Here is a tiny trained network, its code and every weight. The questions are about switching its units off for an input and a target symbol, where a switched-off unit gives its printed mean instead of its output.

import numpy as np


def w(rows, s, z=0):
    codes = np.array(rows[::2]) - 128.0
    scale = np.full(codes.shape[1], s)
    scale[-1] = z or s
    return codes * scale


def f(y):
    return y / 2 * (1 + np.tanh(0.7978845608 * (y + 0.044715 * y**3)))


def softmax(a):
    e = np.exp(a - a.max(-1, keepdims=True))
    return e / e.sum(-1, keepdims=True)


def log_softmax(a):
    a = a - a.max(-1, keepdims=True)
    return a - np.log(np.exp(a).sum(-1, keepdims=True))


def net(x, mask):
    ids = ['αβγδεζθλμξστφψω'.index(c) for c in x.split()]
    T = len(ids)
    res = E[ids] + P[:T]
    r = res
    for j in range(3):
        rows = slice(3 * j, 3 * j + 3)
        q, k, v = (r @ M[0][rows].T for M in (Q, K, V))
        z = softmax(np.where(np.tri(T) > 0, q @ k.T / 3**0.5, -1e9)) @ v
        o = O[0][rows]
        res = res + np.where(mask[j], z, o[:, -1]) @ o[:, :-1]
    y = f(res @ A[0][:, :-1].T + A[0][:, -1])
    res = res + np.where(mask[3:11], y, B[0][:, -1]) @ B[0][:, :-1]
    return log_softmax(res[-1] @ U[:, :-1].T + U[:, -1])


Q, K, V, O, A, B = {}, {}, {}, {}, {}, {}
E = w([
[153,153,124,173],'α',
[58,76,159,159],'β',
[132,53,89,5],'γ',
[144,153,81,106],'δ',
[219,85,129,193],'ε',
[86,113,92,134],'ζ',
[126,140,95,106],'θ',
[148,149,158,193],'λ',
[152,192,115,181],'μ',
[183,94,166,146],'ξ',
[83,111,127,121],'σ',
[106,130,134,104],'τ',
[127,144,112,105],'φ',
[103,199,141,191],'ψ',
[175,87,160,148],'ω',
],0.031)
P = w([
[74,153,186,20],'0',
[67,58,54,154],'1',
[61,56,43,165],'2',
[59,46,31,169],'3',
[50,42,22,176],'4',
[43,39,10,176],'5',
[43,35,2,181],'6',
],0.0091)
Q[0] = w([
[149,123,106,7],'h0',
[89,85,104,92],'h0',
[113,183,176,189],'h0',
[151,111,144,77],'h1',
[175,135,138,63],'h1',
[126,144,152,104],'h1',
[204,67,109,100],'h2',
[172,114,235,182],'h2',
[170,168,138,222],'h2',
],0.019)
K[0] = w([
[146,176,165,37],'h0',
[120,145,224,85],'h0',
[61,74,1,209],'h0',
[109,31,65,178],'h1',
[118,98,52,183],'h1',
[109,145,101,170],'h1',
[170,140,139,46],'h2',
[196,55,164,169],'h2',
[215,101,165,200],'h2',
],0.016)
V[0] = w([
[84,93,246,116],'h0',
[220,132,94,138],'h0',
[220,186,117,61],'h0',
[168,208,192,36],'h1',
[148,120,153,116],'h1',
[155,125,78,162],'h1',
[99,89,125,196],'h2',
[185,84,58,131],'h2',
[93,104,93,130],'h2',
],0.014)
O[0] = w([
[226,190,113,129,156],'h0',
[43,116,123,195,104],'h0',
[84,72,166,198,20],'h0',
[107,83,95,199,254],'h1',
[137,143,130,172,143],'h1',
[58,130,186,129,32],'h1',
[192,177,117,106,199],'h2',
[125,160,248,106,239],'h2',
[132,137,147,46,200],'h2',
],0.011,0.007)
A[0] = w([
[190,90,189,229,27],'n0',
[172,29,124,65,28],'n1',
[204,73,127,92,149],'n2',
[169,179,187,118,44],'n3',
[225,120,118,179,234],'n4',
[145,37,130,17,215],'n5',
[183,212,164,255,161],'n6',
[172,101,168,240,255],'n7',
],0.011,0.0087)
B[0] = w([
[19,109,147,17,175],'n0',
[138,2,159,108,171],'n1',
[20,62,168,125,220],'n2',
[86,87,136,207,172],'n3',
[125,101,226,77,255],'n4',
[160,233,43,176,220],'n5',
[106,141,3,78,211],'n6',
[242,168,181,204,236],'n7',
],0.0095,0.021)
U = w([
[215,104,130,174,114],'α',
[119,109,142,60,140],'β',
[89,69,86,108,144],'γ',
[150,52,154,123,129],'δ',
[100,185,126,141,157],'ε',
[129,143,143,107,249],'ζ',
[97,68,153,167,77],'θ',
[249,144,146,132,74],'λ',
[148,113,83,174,118],'μ',
[160,120,144,123,187],'ξ',
[173,109,207,159,127],'σ',
[47,96,162,99,107],'τ',
[93,106,127,131,190],'φ',
[159,131,59,119,58],'ψ',
[145,133,240,112,122],'ω',
],0.014,0.011)

Each question gives the input, a string of symbols that net reads in full, and the target symbol t.
The units are the heads (3 rows each of Q, K, V and O) and the neurons (one row each of A and B). Each row of codes is followed by its name. A weight is (code - 128) times the scale printed after its matrix; where a second scale follows, it is the last column's (O, A, B and U).
mask holds one flag per unit, heads first, then neurons. A switched-off unit (its flag False) gives its mean, the last column of its rows in O or B, instead of its output. The means were averaged over made-up inputs and are rounded, as every weight is.
A unit's drop is (log p(t) with every unit on - log p(t) with that unit switched off) / (log p(t) with every unit on - log p(t) with every unit switched off).
The circuit of an input: a set's keep is (log p(t) with only the set's units on - log p(t) with every unit switched off) / (log p(t) with every unit on - log p(t) with every unit switched off). Starting from all 11 units, units are removed one at a time, each time the one whose removal leaves the highest keep (on an exact tie, the one counted first), for as long as the keep stays at least 0.8.
units of the circuit, in order: the units of the circuit, biggest drop first
most important unit: the unit with the biggest drop
top k neurons: the k neurons with the biggest drops, biggest first
which heads matter: for each layer, one digit per head in row order, 1 if its drop is at least 0.15 and else 0, layers parted by /
input α θ ξ α ε θ, target ε: most important unit => n4
input μ ω α β μ, target β: top 2 neurons => [n4; n6]
input α μ δ τ ω μ λ, target λ: top 3 neurons => [n2; n0; n3]
input α δ τ, target ε: units of the circuit, in order => [n4; n1]
input φ δ μ θ ζ, target α: units of the circuit, in order => [h0; n2; h1; n7]
input μ δ δ μ τ ψ, target ψ: top 2 neurons => [n2; n7]
input β ψ δ σ, target ω: top 3 neurons => [n2; n4; n6]
input β β δ, target ω: top 4 neurons => [n2; n4; n3; n6]
input λ μ μ ε δ τ ζ, target ζ: which heads matter => 101
input ξ γ μ δ, target λ: top 2 neurons => [n2; n0]
input ζ δ λ μ φ τ, target ψ: which heads matter => 001
input φ ζ δ δ, target α: units of the circuit, in order => [n2; h2; n0; n6]
input σ ψ ψ δ, target β: units of the circuit, in order => [n2; h0; n4; h2]
input ε ψ μ φ δ, target τ: units of the circuit, in order => [h0; h1]
input ε γ ε, target σ: units of the circuit, in order => [n7; h0]
input ε ε ω ξ ζ, target τ: top 3 neurons => [n7; n5; n6]
input δ γ β, target β: top 3 neurons => [n2; n7; n4]
input β μ τ, target ω: top 4 neurons => [n2; n4; n6; n3]
input ε λ θ θ, target τ: units of the circuit, in order => [h0; h1]
input δ δ β μ ε, target ω: units of the circuit, in order => [h2]
input θ τ ψ σ μ ζ, target μ: top 3 neurons => [n4; n2; n0]
input ξ α ξ τ λ ω, target ω: top 3 neurons => [n0; n7; n4]
input γ δ γ ε ψ δ α, target ε: most important unit => h2
input ψ φ δ λ, target λ: which heads matter => 000
input λ τ ψ σ μ, target μ: which heads matter => 101
input γ μ τ λ δ σ, target σ: which heads matter => 110
